Below are the code and all the weights of a small trained network. Each question names an input and a class and asks about switching units off, where a switched-off unit gives its printed mean instead of its output.

import numpy as np


def w(rows, s, z=0):
    codes = np.array(rows[::2]) - 128.0
    scale = np.full(codes.shape[1], s)
    scale[-1] = z or s
    return codes * scale


def norm(h):
    return h / np.sqrt((h * h).mean(-1, keepdims=True) + 1e-5)


def f(y):
    return np.maximum(y, 0)


def log_softmax(a):
    a = a - a.max(-1, keepdims=True)
    return a - np.log(np.exp(a).sum(-1, keepdims=True))


def net(x, mask):
    res = np.array(x, float).reshape(1, 7) / 4 @ E
    u = 0
    for l in range(2):
        y = f(norm(res) @ A[l][:, :-1].T + A[l][:, -1])
        res = res + np.where(mask[u : u + 10], y, B[l][:, -1]) @ B[l][:, :-1]
        u += 10
    return log_softmax(norm(res)[-1] @ U[:, :-1].T + U[:, -1])


A, B = {}, {}
E = w([
[87,93,49,191,117,155,192,167],'x0',
[28,107,6,191,95,125,107,169],'x1',
[185,172,33,106,253,206,215,164],'x2',
[149,169,152,248,144,138,210,95],'x3',
[203,48,132,186,52,164,154,142],'x4',
[81,109,69,139,161,200,139,41],'x5',
[143,130,162,137,200,114,89,201],'x6',
],0.0023)
A[0] = w([
[183,155,99,134,173,218,182,89,63],'0.n0',
[155,125,44,62,142,94,175,87,157],'0.n1',
[148,137,161,29,176,88,77,112,76],'0.n2',
[157,127,208,174,96,121,170,16,116],'0.n3',
[127,160,130,60,30,102,106,77,95],'0.n4',
[60,86,118,148,16,97,45,121,129],'0.n5',
[145,72,139,108,119,102,66,103,208],'0.n6',
[159,140,151,222,120,164,119,94,65],'0.n7',
[161,177,176,77,84,156,3,157,53],'0.n8',
[92,127,56,83,78,140,152,81,254],'0.n9',
],0.0042,0.0021)
B[0] = w([
[113,93,95,65,53,114,152,122,206],'0.n0',
[95,133,144,137,136,129,161,61,198],'0.n1',
[79,192,203,113,45,253,128,200,209],'0.n2',
[209,82,131,177,231,91,47,69,211],'0.n3',
[81,155,110,163,116,139,116,129,196],'0.n4',
[81,95,91,103,148,66,155,87,252],'0.n5',
[144,100,66,152,179,123,210,174,214],'0.n6',
[187,111,171,122,150,127,60,117,160],'0.n7',
[55,130,141,139,82,163,137,88,203],'0.n8',
[130,119,191,125,147,87,143,133,232],'0.n9',
],0.0052,0.0034)
A[1] = w([
[37,48,128,173,55,95,64,129,96],'1.n0',
[162,195,207,197,128,160,154,224,188],'1.n1',
[194,116,166,144,13,134,177,99,132],'1.n2',
[44,233,188,110,155,179,83,206,98],'1.n3',
[134,123,148,86,252,198,106,92,205],'1.n4',
[132,184,194,20,151,225,61,72,159],'1.n5',
[144,129,237,151,123,152,106,3,230],'1.n6',
[58,75,118,85,13,241,205,122,125],'1.n7',
[250,130,97,141,228,75,174,99,247],'1.n8',
[163,147,74,114,208,214,185,106,97],'1.n9',
],0.0038,0.0014)
B[1] = w([
[102,178,83,67,129,53,144,139,236],'1.n0',
[146,148,74,172,150,206,32,154,207],'1.n1',
[53,200,92,152,208,123,126,138,178],'1.n2',
[170,169,202,172,199,147,54,155,226],'1.n3',
[104,85,91,146,133,53,98,151,221],'1.n4',
[136,155,15,158,144,165,120,253,236],'1.n5',
[113,111,101,109,195,93,156,133,252],'1.n6',
[211,117,194,105,111,163,120,142,252],'1.n7',
[113,91,161,139,75,138,83,108,239],'1.n8',
[126,187,120,134,33,76,169,99,209],'1.n9',
],0.0059,0.0033)
U = w([
[193,56,121,60,97,171,173,170,115],'0',
[142,230,146,167,222,216,24,247,132],'1',
[214,33,217,205,187,106,45,56,137],'2',
[94,106,254,133,121,231,105,79,7],'3',
[128,173,111,128,53,183,232,54,121],'4',
[186,138,84,171,47,174,123,181,126],'5',
[29,127,53,131,165,1,143,111,155],'6',
[81,158,238,70,31,141,55,167,101],'7',
],0.0099,0.014)

Each question gives the input, the list of numbers given to net, and the class t.
The units are the neurons (one row each of A and B). Each row of codes is followed by its name. A weight is (code - 128) times the scale printed after its matrix; where a second scale follows, it is the last column's (A, B and U).
mask holds one flag per neuron, layer by layer. A switched-off neuron (its flag False) gives its mean, the last column of its row in B, instead of its output. The means were averaged over made-up inputs and are rounded, as every weight is.
A unit's drop is (log p(t) with every unit on - log p(t) with that unit switched off) / (log p(t) with every unit on - log p(t) with every unit switched off).
The circuit of an input: a set's keep is (log p(t) with only the set's units on - log p(t) with every unit switched off) / (log p(t) with every unit on - log p(t) with every unit switched off). Starting from the 12 units with the biggest drops (on a tie, the unit counted first), units are removed one at a time, each time the one whose removal leaves the highest keep (on an exact tie, the one counted first), for as long as the keep stays at least 0.8.
circuit, biggest first: the units of the circuit, biggest drop first
unit that matters most: the unit with the biggest drop
top k neurons: the k neurons with the biggest drops, biggest first
k most important neurons of layer l: the k neurons of layer l with the biggest drops, biggest first
input [-1,-8,8,-3,1,3,0], class 0: circuit, biggest first -> 0.n0
input [-4,-2,5,0,6,6,-7], class 2: top 2 neurons -> 0.n3; 1.n0
input [2,1,1,-1,6,1,6], class 5: circuit, biggest first -> 1.n3; 1.n6
input [-1,-3,5,7,4,-4,4], class 2: 2 most important neurons of layer 1 -> 1.n8; 1.n5
input [-6,-8,5,-7,8,-4,-6], class 1: circuit, biggest first -> 1.n2; 1.n5
input [-7,-6,-4,-2,5,-4,-5], class 1: 3 most important neurons of layer 0 -> 0.n2; 0.n0; 0.n1
input [-3,-2,7,2,4,-1,3], class 5: top 2 neurons -> 0.n5; 0.n6
input [8,-2,1,8,6,5,3], class 2: circuit, biggest first -> 0.n7; 1.n5
input [-6,-7,0,3,7,-4,4], class 1: 3 most important neurons of layer 1 -> 1.n1; 1.n2; 1.n5
input [6,5,6,-5,2,5,2], class 4: top 2 neurons -> 1.n9; 0.n3
input [-5,3,7,5,-1,2,-1], class 4: top 2 neurons -> 0.n0; 0.n3
input [6,0,1,-2,2,5,-5], class 4: top 2 neurons -> 1.n7; 0.n3
input [6,-4,-1,7,-5,4,4], class 2: 4 most important neurons of layer 1 -> 1.n8; 1.n0; 1.n5; 1.n2
input [-5,-6,8,-1,6,8,8], class 0: top 2 neurons -> 0.n0; 1.n3
input [1,4,1,-5,-8,2,3], class 1: most important neuron of layer 1 -> 1.n3
input [-7,6,7,5,-5,2,-3], class 4: 4 most important neurons of layer 0 -> 0.n0; 0.n3; 0.n5; 0.n7
input [-5,0,-8,4,-7,1,6], class 1: 2 most important neurons of layer 0 -> 0.n2; 0.n0
input [0,8,0,-8,8,-1,6], class 6: top 2 neurons -> 0.n5; 0.n2
input [4,-4,-6,-1,4,1,8], class 6: 3 most important neurons of layer 0 -> 0.n8; 0.n5; 0.n9
input [-3,6,5,3,-5,7,8], class 6: unit that matters most -> 0.n2
input [-4,-7,-8,-6,0,-3,4], class 1: top 2 neurons -> 0.n2; 1.n5
input [7,-4,5,-1,4,-2,-5], class 4: 2 most important neurons of layer 0 -> 0.n1; 0.n2
